B: [101  92 111 136  74 151 141 149 197 127 140 117 131 109 132 111 144 105
 150 135 136 183 138 134 131 152 128 152 126 116  83 111  32 101  96 116
 140]
V: [181 158 144 171 105 117  97 115 172 140 138 100  72 130 144 100 127 114
 117 144 173 156  73  68 119  86 168 131  74  96  66 149  96 156 132 165
 152]
T: [181 158 144 171 105 117  97 115 172 140 138 100  72 130 144 100 127 114
 127 126 108 149 180 141 101 133 121 150 140 110 142  58 133 121 108 107
 144]
Q: [101 150  96 151  74 131 128 136  83 144 197 101 112 132  92 136 141 116
 127 105 111 149 183 140 116 135 138 152 131 117 134  32 140 126 111 109
 152]
L: [106 163 108 139  95 126 127 136  60 141 194 106  97 152 103 149 168 108
 114 131  88 128 171 137 117 135 131 153 145  88  68  41 129  99 102  98
 163]
asked: [181 158 144 171 105 117  97 115 172 140 138 100  72 130 144 100 127 114
 127 126 108 149 180 141 101 133 121 150 140 110 142  58 133 121 108 107
 144] -> T
order: [ 32  74  83  92  96 101 101 105 109 111 111 112 116 116 117 126 127 128
 131 131 132 134 135 136 136 138 140 140 141 144 149 150 151 152 152 183
 197] -> Q
asked: [101 150  96 151  74 131 128 136  83 144 197 101 112 132  92 136 141 116
 127 105 111 149 183 140 116 135 138 152 131 117 134  32 140 126 111 109
 152] -> Q

P: [115  91  45  52  65 158  91]
S: [106  70 176  41  28 105  46]
A: [106  70 176  41  28 106 123]
K: [115  91 141  52  65 158  91]
H: [ 52 158  91 116  91  46 141]
asked: [115  91  45  52  65 158  91] -> P
order: [158  91 115  91 141  52  65] -> K
both S H:  -> [46]

U: [120  83  80 176 113 125 124  98 207 108  97  79  95 196 195  82 170  58
  48 184 158  87 148  58 189  95 191 180 191 213  62 201 155  96  83  76
  79 104 122 171 162 211 106  87 195 163  65  53 136 140]
Y: [ 71  64 106 109  92 124 121  83 127 114  60  85  93 107 119  90 131  52
  89 138 125  94 141  90  80  90 131 144 110 137  86 103  84  88  81  86
  53  65  82 112 146 120 116  61 137 140  75  32  93 118]
Z: [157 188 170 174 123 155 186 171 179 154 206 172 167 153 176 164 183 179
 188 167 149 147 161 165 141 178 156 166 148 172 171 185 131 227 151 194
 208 143 135 154 165 191 186 160 133 158 184 178 193 160]
E: [108  84  94 113  85  91 102 111 145 104  94  92 109  91 113 108 125  52
  73 154 116 108  97 109 135 118 134 146 179 145  90 153 138  86  88  99
  90  96  76 142 123 134 105 117 154 126  72 100  88 163]
R: [179 135  92  73  94  88 118  99 153 126 138  88 134 145  76 100 113 154
  93  52 109  96 113  90 108 142  90  97  85 134 108 104 146 123 125 117
 163 102  86 111 108  84 154 105 109  72 116  91  91 145]
F: [142 113 129  83 124 178 142 135 110 139 169 182 125  90 102 136 130 192
 151  97 119 127 101 152 111 176 115  75  65  80 153 100  78 157 159  89
 159 138 130 109 112 115 151 126  88 102 165 189 158 116]
M: [149 164 160 160 149 142 106 148 174 148 127 135 126 163 169 120 150 150
 180 160 174 134 146 160 183 157 165 174 226 204 159 205 143 126 160 125
 149  94 133 172 159 140 105 149 157 217 126 117 155 176]
asked: [ 71  64 106 109  92 124 121  83 127 114  60  85  93 107 119  90 131  52
  89 138 125  94 141  90  80  90 131 144 110 137  86 103  84  88  81  86
  53  65  82 112 146 120 116  61 137 140  75  32  93 118] -> Y
asked: [142 113 129  83 124 178 142 135 110 139 169 182 125  90 102 136 130 192
 151  97 119 127 101 152 111 176 115  75  65  80 153 100  78 157 159  89
 159 138 130 109 112 115 151 126  88 102 165 189 158 116] -> F
order: [113  84 113  85 123 102 154  94 163  72  91 138 142 145 108  96 108  90
  88 154  73  86 134  52  76 117 109 146  88 135  90 126  99 105 109 145
  97 118 179 100  94 111  91 104 153 108 125 134  92 116] -> E

dedef: [ 74 127 205 207  96]
lus: [ 85 100 138 222 124]
poni: [103  79 178 189 123]
buv: [124 124  48  41 134]
Tuki: [159  82   5  88 146]
muloz: [131 100 187  75  98]
pigo: [100  98  79 131 186]
tanek: [141 118  29  78 136]
Korif: [163  80  74  66 135]
asked: [141 118  29  78 136] -> tanek
order: [ 75  98 100 131 187] -> muloz
both poni pigo:  -> [79]
both Korif dedef:  -> [74]
both lus buv:  -> [124]

J: [ 97 126 103 203 160 237 107 114  96 142 109 237  38 118]
C: [118 165 152 142  43 223 115 221 124 114 213 156 118 152]
W: [109 228 103 203  38 237  90 237 142 118 160  97 126  97]
G: [201  60  66  73 173 191 194 185 177 104 154  56 117  46]
N: [109 107 103 203  38 237  90 237 142 118 160  97 126  97]
X: [163 166 154 109 158 133 144 135 110 137 204 161 134 168]
order: [ 38  90  97  97 103 107 109 118 126 142 160 203 237 237] -> N
order: [ 73 173 191 194 185 177 104 154  56 117  46 201  60  66] -> G
order: [ 56 117  46 201  60  66  73 173 191 194 185 177 104 154] -> G
asked: [201  60  66  73 173 191 194 185 177 104 154  56 117  46] -> G

refa: [119 166 125  50 210 113 116 176  51 139 110 176 181 152  54 163 157]
nolol: [131 125 116 134  54  56  47  71 153 110 132 203 114 129 169 166 134]
Vuf: [137 104 134 235  21  80 107  77 153 121 104 142 103 114 116  61  64]
Ludo: [137 112 124 232  42  87 110  92 156 117 124 126 109 120 127  74  69]
Vin: [116 103 175  38 128 180 161  94 114 151  50 153  99  98 132 142 189]
Bavef: [120  80 179  76  85 185 114  67 161 146  83 130  68  85 171 123 175]
Mul: [121 113 171  93  88 114 124  88  83 151  46 205 122 113  58 100 140]
Rufe: [124 104 165 128  63 117 128  79 114 143  61 180 106 102  89  90 125]
gen: [116 121 167  42 141 147 140 112  86 152  66 184 127 112  82 137 174]
vid: [116 126 169  47 134 131 132 110  71 153  54 203 134 114  56 129 166]
midod: [117 143 128  18 228 188 158 168 118 136 152 105 138 137 161 197 199]
Zir: [ 50 125 150 145  51  82 104 102  82 140  63 202 138 120  43  86 104]
both Ludo Zir:  -> [120]
order: [166 129  56 114 134 203  54 153  71 110 132 131 134  47 169 126 116] -> vid
both midod Vuf:  -> [137]
both vid Rufe:  -> [114]
both Vin Zir:  -> [50]

Kupor: [168 207 231  74 117]
Fesuz: [ 99 111  55  95 119]
Malib: [ 83 155 189  50 116]
pelov: [164  54 100 143 178]
saron: [228 124  45 117 157]
vab: [116  84 162  60  48]
fif: [ 71  28 124 114 141]
mem: [116  84 162  60 160]
fanuf: [ 83 181 203 129  79]
Nomu: [111  54  99 119  95]
rof: [ 90 143 168 117  27]
Fosid: [154 139  77  36  28]
both fanuf Malib:  -> [83]
order: [116  83 155 189  50] -> Malib
order: [119  95 111  54  99] -> Nomu
both fif Fosid:  -> [28]
order: [ 54 100 143 164 178] -> pelov

Bupu: [103  76 108 156 207  41 138 182  79 105 116 176 228 183  83]
Buz: [213 222  99 127 135  71 194  59 152 184 183  39 204 170  81]
Kipod: [227 216 111  47 130 134  60  63 159 138  94  44  42 161 114]
Bimez: [196  64 164  70 213  75 128 225  39  43 175 181 179 112 197]
ruf: [158  58 190  40 230  38 142  33  50 219  77 209  63  60  54]
zipa: [206  71  66 194  48  97  98  37 194 111  51  58  28 229  72]
zev: [164  75  43 181  39  70 225 128  64 213 175 197 179 113 196]
Vafu: [175  51 173 165  79 211 132  77 170  44 182 208 195 143 220]
zavo: [168 194 156  49 199 146 174 178  37 121  87  77 227 145 151]
Gefi: [107 103 111  66  30  78 205  69  25  49  79 185 132  58 131]
both Kipod zipa:  -> [111]
asked: [107 103 111  66  30  78 205  69  25  49  79 185 132  58 131] -> Gefi
both Buz Bupu:  -> [183]
order: [ 25  30  49  58  66  69  78  79 103 107 111 131 132 185 205] -> Gefi
order: [ 39 164  64 197 175 181  70  43 213 128 113 225  75 196 179] -> zev
order: [ 39  43  64  70  75 112 128 164 175 179 181 196 197 213 225] -> Bimez
order: [225 213  39 196 179  64  75 181  43 175 113  70 197 164 128] -> zev

Banon: [198 151 164 122 119  94 105 197]
pum: [ 90  91 147 133 114  76 113  91]
ralu: [ 33 180  33 149 143 112 131 181]
fenu: [118 193  59 127 127 143 126 129]
Demak: [ 51 118  79 147  90  80 142  79]
pud: [247 109 150 139 143  90 133 140]
Geke: [ 68 180  33 149 143  77 131 181]
mas: [135 175  42 139 143 131 130 132]
tupa: [194 192 153 126 122 135 135 130]
zal: [ 90  89 124 131 117  45 121 181]
vov: [ 31 131 125 135 117 153 138  73]
both pud zal:  -> [90]
asked: [ 90  89 124 131 117  45 121 181] -> zal

Nunaf: [109  83 248  76 125  75  65 180 144  15 233 186 107 244  16 149 234 171
  12 111 240 156]
gudel: [ 66  15 234  76  83 111 186 244 240 156 149 109 144  17 171 248 180 233
  65  12  65 125]
Ved: [ 14  75 240 248 171 109  83 234 107 180  76 156 125  65 111 244  17 186
 149  12 144 233]
order: [125 149 186 109  65 180  83 111 144  17 233  65 240  12 156  15 244  66
 234 171 248  76] -> gudel
asked: [109  83 248  76 125  75  65 180 144  15 233 186 107 244  16 149 234 171
  12 111 240 156] -> Nunaf
order: [ 65 180 156 125 149  12  76  83 171 234 233  65  17 186 111  66 244  15
 144 248 240 109] -> gudel
order: [125  65  12  65 233 180 248 171  17 144 109 149 156 240 244 186 111  83
  76 234  15  66] -> gudel
order: [ 12  15  16  65  75  76  83 107 109 111 125 144 149 156 171 180 186 233
 234 240 244 248] -> Nunaf
asked: [ 14  75 240 248 171 109  83 234 107 180  76 156 125  65 111 244  17 186
 149  12 144 233] -> Ved
order: [125 186 171 234  14  75 244  17  76 156 111 240  83 144 248 233 107  12
  65 109 149 180] -> Ved

Ripor: [178 190 165 124 123 112  77  43  28  82 154 207 195 122  68  73 155 239]
voki: [121 181 184 161 135 118 108  92  66  37  75 131 205 194 146  82  67 141]
Pov: [177 116  68 155 184 124 107  80 160  82 235 243  53  43 201 102 172 132]
Vugo: [ 88 114 153 184 168 138 125 112 102  63  35  53 114 188 211 153  86  54]
Lil: [148  85  97 137 191 172 135 128 108  98  79  32  46  59  81 165 249 247]
Lurad: [243  43 116 123  82  68  80 155 172  53 201 177 184 235 107 160 102 131]
savu: [235 243 172 116  80 124 177 184 160 131 107 102  82  53  43  68 155 201]
order: [160 155  68 184 172  82  80  43  53 235 243 124 116 177 102 107 131 201] -> savu
order: [ 68 155 201 235 243 172 116  80 124 177 184 160 131 107 102  82  53  43] -> savu
order: [ 43 243  82 160  80 177 201 102 235 184  68 107  53 155 123 172 131 116] -> Lurad

Filu: [ 70 126 132 128 162  50 124]
Gupa: [100 124 100 132 166  79 126]
nuru: [127 109 104 132 158 131 129]
kepaz: [117 124  50 127  90 217 130]
Zona: [147  93 124 126 139 131 125]
both kepaz Zona:  -> [124]
both kepaz nuru:  -> [127]
both nuru Zona:  -> [131]

nobi: [ 96  99  97 131  93 116 111  98  66 129 122 107 134 127  98  81 135]
dafi: [142 108 102 106 146 172 133 122 138 218 155 149   6 117 150 155  78]
Ver: [129 105 129 172 109 159 111 136 142 160 124 114 115  95 137 123 141]
Fero: [133 115 133 166  80 195 197 197 189 116 100 146 110 143 195 141 138]
git: [100 129 135  97 114  86 108 171 136  88  95 101 157 154 147  64 149]
Vufil: [ 88  72 136 167 101 178 117  74 112 126  81 147 132  93 138 171 198]
satip: [149  95 114 157 129 108 100  86  97 171 154 100  64  88 135 147 136]
order: [129 100  64 114 147  97 171 136  86 108  95 154 149 157 135  88 100] -> satip
both dafi nobi:  -> [122]

zek: [167 101 124 197 113 112 120 118  76 141]
fer: [ 77 121 139 137 183  94 145 141  98 170]
fad: [105 114  83  98  34 124 127 188 102  92]
pudin: [146  67 109 135 115 118 124 155 139  91]
ser: [126 121 139 137 110  94 145 167 168 137]
zagum: [112  76 120 167 114 136 141 197 124 118]
Feb: [157 117 168 150 111  96 122 153 111 189]
gulum: [ 70 145 125 142 100 179 107 126 129 160]
selut: [157 117  81 150 106  96 122 153 111 189]
asked: [105 114  83  98  34 124 127 188 102  92] -> fad
order: [118 124 197 141 136 114 167 120  76 112] -> zagum
both zek ser:  -> [167]
both fer gulum:  -> [145]
both fad pudin:  -> [124]

refet: [140 167 116 112 157  69 137 131 122 139 120 145 114 156 198 141 136 117
 141  99 122 149 140 134 151 141  27  29 117 119 207 152 103 154 115 126
 142 128 144]
Lep: [112 118 237 218 105 124  69 146 133  41 152 162 121 102 137 128 144 104
 114 138 116 105  57 156 118  37 123 118 147 134 140 109 141 109 198 107
 125 114  35]
furo: [154 121 121 120 147 136 142 157  75 141 118 109 118 147 118 121 146 128
 218 119 135 153 139  95 127 141 143 139  72  68 118 148 122 141 118 137
 217 126 142]
kof: [111 103 248 231  93 134  55 153 133  30 156 154 230  95 120 126 149 117
 128 122 101  97  49 152 106  18 137 138 128 129 120 100 143  96 212 107
 129 110  18]
tov: [117 100 117 119 113 192 138 116 134 140 121 109 114 118  53  99 116 158
 116  54  99 154 140  99 101 143 233 227 136 138  40 115 144 114 116 151
 123 152 141]
asked: [140 167 116 112 157  69 137 131 122 139 120 145 114 156 198 141 136 117
 141  99 122 149 140 134 151 141  27  29 117 119 207 152 103 154 115 126
 142 128 144] -> refet
asked: [112 118 237 218 105 124  69 146 133  41 152 162 121 102 137 128 144 104
 114 138 116 105  57 156 118  37 123 118 147 134 140 109 141 109 198 107
 125 114  35] -> Lep
asked: [117 100 117 119 113 192 138 116 134 140 121 109 114 118  53  99 116 158
 116  54  99 154 140  99 101 143 233 227 136 138  40 115 144 114 116 151
 123 152 141] -> tov
asked: [154 121 121 120 147 136 142 157  75 141 118 109 118 147 118 121 146 128
 218 119 135 153 139  95 127 141 143 139  72  68 118 148 122 141 118 137
 217 126 142] -> furo

